Below are the code and all the weights of a small trained network. Each question names an input and a target symbol and asks about switching units off, where a switched-off unit gives its printed mean instead of its output.

import numpy as np


def w(rows, s, z=0):
    codes = np.array(rows[::2]) - 128.0
    scale = np.full(codes.shape[1], s)
    scale[-1] = z or s
    return codes * scale


def f(y):
    return y / 2 * (1 + np.tanh(0.7978845608 * (y + 0.044715 * y**3)))


def softmax(a):
    e = np.exp(a - a.max(-1, keepdims=True))
    return e / e.sum(-1, keepdims=True)


def log_softmax(a):
    a = a - a.max(-1, keepdims=True)
    return a - np.log(np.exp(a).sum(-1, keepdims=True))


def net(x, mask):
    ids = ['ΓΘΛΞΠΦαδεημτψω'.index(c) for c in x.split()]
    T = len(ids)
    res = E[ids] + P[:T]
    u = 0
    for l in range(3):
        q, k, v = (res @ M[l].T for M in (Q, K, V))
        z = softmax(np.where(np.tri(T) > 0, q @ k.T / 3**0.5, -1e9)) @ v
        res = res + np.where(mask[u], z, O[l][:, -1]) @ O[l][:, :-1]
        u += 1
        y = f(res @ A[l][:, :-1].T + A[l][:, -1])
        res = res + np.where(mask[u : u + 4], y, B[l][:, -1]) @ B[l][:, :-1]
        u += 4
    return log_softmax(res[-1] @ U[:, :-1].T + U[:, -1])


Q, K, V, O, A, B = {}, {}, {}, {}, {}, {}
E = w([
[176,77,154],'Γ',
[149,95,118],'Θ',
[189,208,117],'Λ',
[153,250,194],'Ξ',
[131,150,74],'Π',
[108,36,158],'Φ',
[61,19,9],'α',
[72,146,72],'δ',
[138,83,95],'ε',
[168,149,60],'η',
[175,98,175],'μ',
[75,67,148],'τ',
[129,145,56],'ψ',
[98,49,151],'ω',
],0.022)
P = w([
[130,15,2],'0',
[189,13,110],'1',
[158,74,100],'2',
[157,107,103],'3',
[154,126,115],'4',
[148,146,99],'5',
[138,165,109],'6',
[168,164,120],'7',
[212,136,150],'8',
[138,200,114],'9',
[163,185,147],'10',
[115,231,88],'11',
[144,211,113],'12',
[143,220,121],'13',
],0.006)
Q[0] = w([
[55,63,134],'L0H0',
[251,97,187],'L0H0',
[175,2,122],'L0H0',
],0.0064)
K[0] = w([
[120,110,50],'L0H0',
[253,85,151],'L0H0',
[35,63,92],'L0H0',
],0.0061)
V[0] = w([
[193,118,137],'L0H0',
[253,100,54],'L0H0',
[143,171,130],'L0H0',
],0.012)
O[0] = w([
[210,200,154,142],'L0H0',
[44,173,78,255],'L0H0',
[253,248,166,52],'L0H0',
],0.0067,0.0071)
A[0] = w([
[172,71,206,248],'L0N0',
[139,102,2,253],'L0N1',
[199,74,60,244],'L0N2',
[154,198,30,112],'L0N3',
],0.0082,0.0039)
B[0] = w([
[127,169,83,169],'L0N0',
[254,126,147,254],'L0N1',
[91,105,47,193],'L0N2',
[135,8,212,158],'L0N3',
],0.0093,0.01)
Q[1] = w([
[145,145,2],'L1H0',
[183,207,188],'L1H0',
[200,179,220],'L1H0',
],0.0052)
K[1] = w([
[112,52,180],'L1H0',
[178,172,216],'L1H0',
[1,86,158],'L1H0',
],0.0062)
V[1] = w([
[160,79,254],'L1H0',
[227,104,45],'L1H0',
[81,136,48],'L1H0',
],0.0059)
O[1] = w([
[87,172,160,90],'L1H0',
[161,120,44,247],'L1H0',
[156,255,150,161],'L1H0',
],0.0077,0.013)
A[1] = w([
[213,158,224,6],'L1N0',
[158,2,168,62],'L1N1',
[129,165,92,254],'L1N2',
[129,53,39,8],'L1N3',
],0.0082,0.0041)
B[1] = w([
[118,114,165,143],'L1N0',
[148,223,183,163],'L1N1',
[253,152,100,175],'L1N2',
[18,133,194,247],'L1N3',
],0.0079,0.014)
Q[2] = w([
[188,1,181],'L2H0',
[95,24,153],'L2H0',
[65,99,76],'L2H0',
],0.0061)
K[2] = w([
[63,82,109],'L2H0',
[142,254,174],'L2H0',
[85,120,119],'L2H0',
],0.0086)
V[2] = w([
[151,34,109],'L2H0',
[73,146,156],'L2H0',
[90,254,130],'L2H0',
],0.0089)
O[2] = w([
[227,87,215,247],'L2H0',
[56,83,255,64],'L2H0',
[59,245,70,2],'L2H0',
],0.004,0.0059)
A[2] = w([
[2,189,158,80],'L2N0',
[177,141,246,9],'L2N1',
[166,141,65,246],'L2N2',
[183,216,143,226],'L2N3',
],0.0092,0.0013)
B[2] = w([
[106,213,127,137],'L2N0',
[58,66,78,198],'L2N1',
[127,121,214,253],'L2N2',
[121,248,78,206],'L2N3',
],0.011,0.0064)
U = w([
[196,80,152,244],'Γ',
[191,165,99,130],'Θ',
[175,245,143,101],'Λ',
[117,131,182,79],'Ξ',
[131,148,124,33],'Π',
[136,151,74,1],'Φ',
[96,130,196,161],'α',
[104,93,2,86],'δ',
[117,139,102,99],'ε',
[120,138,155,76],'η',
[131,155,113,41],'μ',
[128,155,109,33],'τ',
[77,199,56,207],'ψ',
[113,130,150,135],'ω',
],0.012,0.0059)

Each question gives the input, a string of symbols that net reads in full, and the target symbol t.
The units are the heads (3 rows each of Q, K, V and O) and the neurons (one row each of A and B). Each row of codes is followed by its name. A weight is (code - 128) times the scale printed after its matrix; where a second scale follows, it is the last column's (O, A, B and U).
mask holds one flag per unit, layer by layer, with each layer's heads first. A switched-off unit (its flag False) gives its mean, the last column of its rows in O or B, instead of its output. The means were averaged over made-up inputs and are rounded, as every weight is.
A unit's drop is (log p(t) with every unit on - log p(t) with that unit switched off) / (log p(t) with every unit on - log p(t) with every unit switched off).
The circuit of an input: a set's keep is (log p(t) with only the set's units on - log p(t) with every unit switched off) / (log p(t) with every unit on - log p(t) with every unit switched off). Starting from the 12 units with the biggest drops (on a tie, the unit counted first), units are removed one at a time, each time the one whose removal leaves the highest keep (on an exact tie, the one counted first), for as long as the keep stays at least 0.8.
circuit, biggest first: the units of the circuit, biggest drop first
most important unit: the unit with the biggest drop
top k neurons: the k neurons with the biggest drops, biggest first
k most important neurons of layer l: the k neurons of layer l with the biggest drops, biggest first
drop of u: that unit's drop, to one decimal
input Ξ μ α τ Φ μ ω, target δ: top neuron -> L0N1
input η α Θ ω, target δ: circuit, biggest first -> L1H0, L0N1
input Π Γ τ α τ Ξ τ τ ψ α α τ, target δ: top 2 neurons -> L0N1, L0N3
input α ω α Ξ τ μ τ, target ψ: circuit, biggest first -> L2H0, L0H0
input Ξ ψ Φ, target ψ: circuit, biggest first -> L0N1, L2H0
input Ξ Ξ μ ω Γ μ Ξ μ τ μ Λ μ, target Λ: top 3 neurons -> L0N0, L0N3, L1N3
input Φ τ Π μ ε Π ε, target Γ: top 2 neurons -> L2N3, L0N1
input τ Π α Γ ψ α τ μ Φ Φ, target δ: circuit, biggest first -> L2N2, L0H0
input μ ψ ε μ α Λ μ μ μ τ Ξ, target ψ: circuit, biggest first -> L2N1, L2N3, L1H0
input ψ η α τ, target δ: top 2 neurons -> L0N1, L2N2
input μ Γ μ Ξ μ α Θ Γ Π Γ Ξ ε ε, target Γ: top 3 neurons -> L2N3, L1N3, L2N2
input α μ τ μ ε Γ τ Λ Θ Γ μ, target Λ: top 3 neurons -> L0N3, L1N3, L2N3
input α ε ε Γ Ξ δ ω ω μ τ α Θ, target Γ: top 4 neurons -> L0N1, L2N2, L0N0, L1N1
input Γ α ε Λ α α μ Φ, target δ: most important unit -> L1H0
input μ Π Γ μ μ μ ε η, target Γ: 2 most important neurons of layer 0 -> L0N3, L0N2
input Ξ μ τ, target ψ: top 2 neurons -> L0N1, L2N0
input Ξ μ ω, target ψ: 3 most important neurons of layer 0 -> L0N1, L0N0, L0N2
input Θ Λ μ μ α ψ, target Γ: drop of L0N3 -> 1.4
input τ μ μ α Γ τ Ξ α μ τ δ, target Γ: drop of L0N3 -> 0.2
input Φ Φ Γ μ μ α μ τ Π, target Γ: drop of L1N1 -> -0.2
input τ τ τ, target α: 2 most important neurons of layer 1 -> L1N2, L1N1
input α Γ ε μ Λ, target Γ: most important neuron of layer 0 -> L0N3
